[[ -9   5 -14 -10  12  -9 -13   2]
 [  0   1   0  -2   3  -3  -2   0]
 [  1  -1   2   2  -2   2   2   0]
 [  0   0   0   0   1  -1   0   0]
 [-10   6 -16 -12  14 -11 -15   2]
 [  5  -3   8   6  -6   4   7  -1]
 [ 16 -10  25  19 -22  16  23  -3]]
->
[[  2   0   0   0   2  -1  -3]
 [-13  -2   2   0 -15   7  23]
 [ -9  -3   2  -1 -11   4  16]
 [ 12   3  -2   1  14  -6 -22]
 [-10  -2   2   0 -12   6  19]
 [-14   0   2   0 -16   8  25]
 [  5   1  -1   0   6  -3 -10]
 [ -9   0   1   0 -10   5  16]]

[[-26  28 -15   6  -2]
 [  8 -21  12  -9  -6]
 [ 11  -2 -18   8  -9]
 [  0 -26 -10 -13   8]
 [ -3 -16  20 -25 -10]
 [ 18  -6  23  -1   4]
 [-30  -3  22 -25 -30]
 [  5 -24  18 -14 -10]
 [  9   0 -12   7   5]]
->
[[ -2  -6  -9   8 -10   4 -30 -10   5]
 [  6  -9   8 -13 -25  -1 -25 -14   7]
 [-15  12 -18 -10  20  23  22  18 -12]
 [ 28 -21  -2 -26 -16  -6  -3 -24   0]
 [-26   8  11   0  -3  18 -30   5   9]]

[[  4   9 -24  -7   1   3  -1  -7   3]
 [ -2 -13  -1  10  -8   0  -2  -1  -2]
 [  9 -14   2   4   6   2  -3  12 -14]
 [ 10  -7  -7  -5   7  14 -20   3 -11]
 [-16 -16   2   2 -21  11 -25 -11   4]
 [  8  -5  -6   1   9   0   6  11  -9]
 [ 10  -6  -6  -4   6  12 -18   2 -10]
 [  3  -7   6  11  -5  -6  12   3  -4]
 [  8  -5  -5   4  -1  -2   4   1  -5]
 [ 11   8 -18   1  -5   2   5  -7   3]]
->
[[  3  -2 -14 -11   4  -9 -10  -4  -5   3]
 [ -7  -1  12   3 -11  11   2   3   1  -7]
 [ -1  -2  -3 -20 -25   6 -18  12   4   5]
 [  3   0   2  14  11   0  12  -6  -2   2]
 [  1  -8   6   7 -21   9   6  -5  -1  -5]
 [ -7  10   4  -5   2   1  -4  11   4   1]
 [-24  -1   2  -7   2  -6  -6   6  -5 -18]
 [  9 -13 -14  -7 -16  -5  -6  -7  -5   8]
 [  4  -2   9  10 -16   8  10   3   8  11]]

[[-12  12  23  21  12  22]
 [ -6  14  -5  25  15 -12]
 [ 20  -6 -14 -10  -7  -3]]
->
[[ 22 -12  -3]
 [ 12  15  -7]
 [ 21  25 -10]
 [ 23  -5 -14]
 [ 12  14  -6]
 [-12  -6  20]]

[[ 12 -18 -16]
 [ 28   3  22]
 [-17 -11   5]]
->
[[-16  22   5]
 [-18   3 -11]
 [ 12  28 -17]]

[[ -9   2   0  10   4]
 [  2 -23  -5  -7 -10]
 [ -4 -15   1   1  -5]
 [  0 -27  -4 -13  -4]
 [ -1   3 -23 -22 -22]
 [ -3 -18   0   1  -2]
 [ -1 -29  -2 -14  -5]
 [  8   6 -19 -21 -22]]
->
[[  4 -10  -5  -4 -22  -2  -5 -22]
 [ 10  -7   1 -13 -22   1 -14 -21]
 [  0  -5   1  -4 -23   0  -2 -19]
 [  2 -23 -15 -27   3 -18 -29   6]
 [ -9   2  -4   0  -1  -3  -1   8]]

[[ -2  10]
 [ -2   7]
 [  8  19]
 [  4   0]
 [  6  -4]
 [  8  21]
 [ -6 -27]
 [ -9   0]
 [  4  11]]
->
[[ 10   7  19   0  -4  21 -27   0  11]
 [ -2  -2   8   4   6   8  -6  -9   4]]

[[ -2  -2 -16   5   0   5 -23  -4   1]
 [  3  -1  10   1  -5  -4 -10  -2   2]
 [  1  -1 -22   5   0  -4  17   1  -1]
 [  6   4 -30   2   4  -4  -8   1   3]
 [  1  -7  19  -2   6   7  13  -1   2]
 [  0   5  32  -1   2   9   1  -1  -1]
 [ -3   3  -5   2  -3  -1  -1   2  -2]]
->
[[  1   2  -1   3   2  -1  -2]
 [ -4  -2   1   1  -1  -1   2]
 [-23 -10  17  -8  13   1  -1]
 [  5  -4  -4  -4   7   9  -1]
 [  0  -5   0   4   6   2  -3]
 [  5   1   5   2  -2  -1   2]
 [-16  10 -22 -30  19  32  -5]
 [ -2  -1  -1   4  -7   5   3]
 [ -2   3   1   6   1   0  -3]]
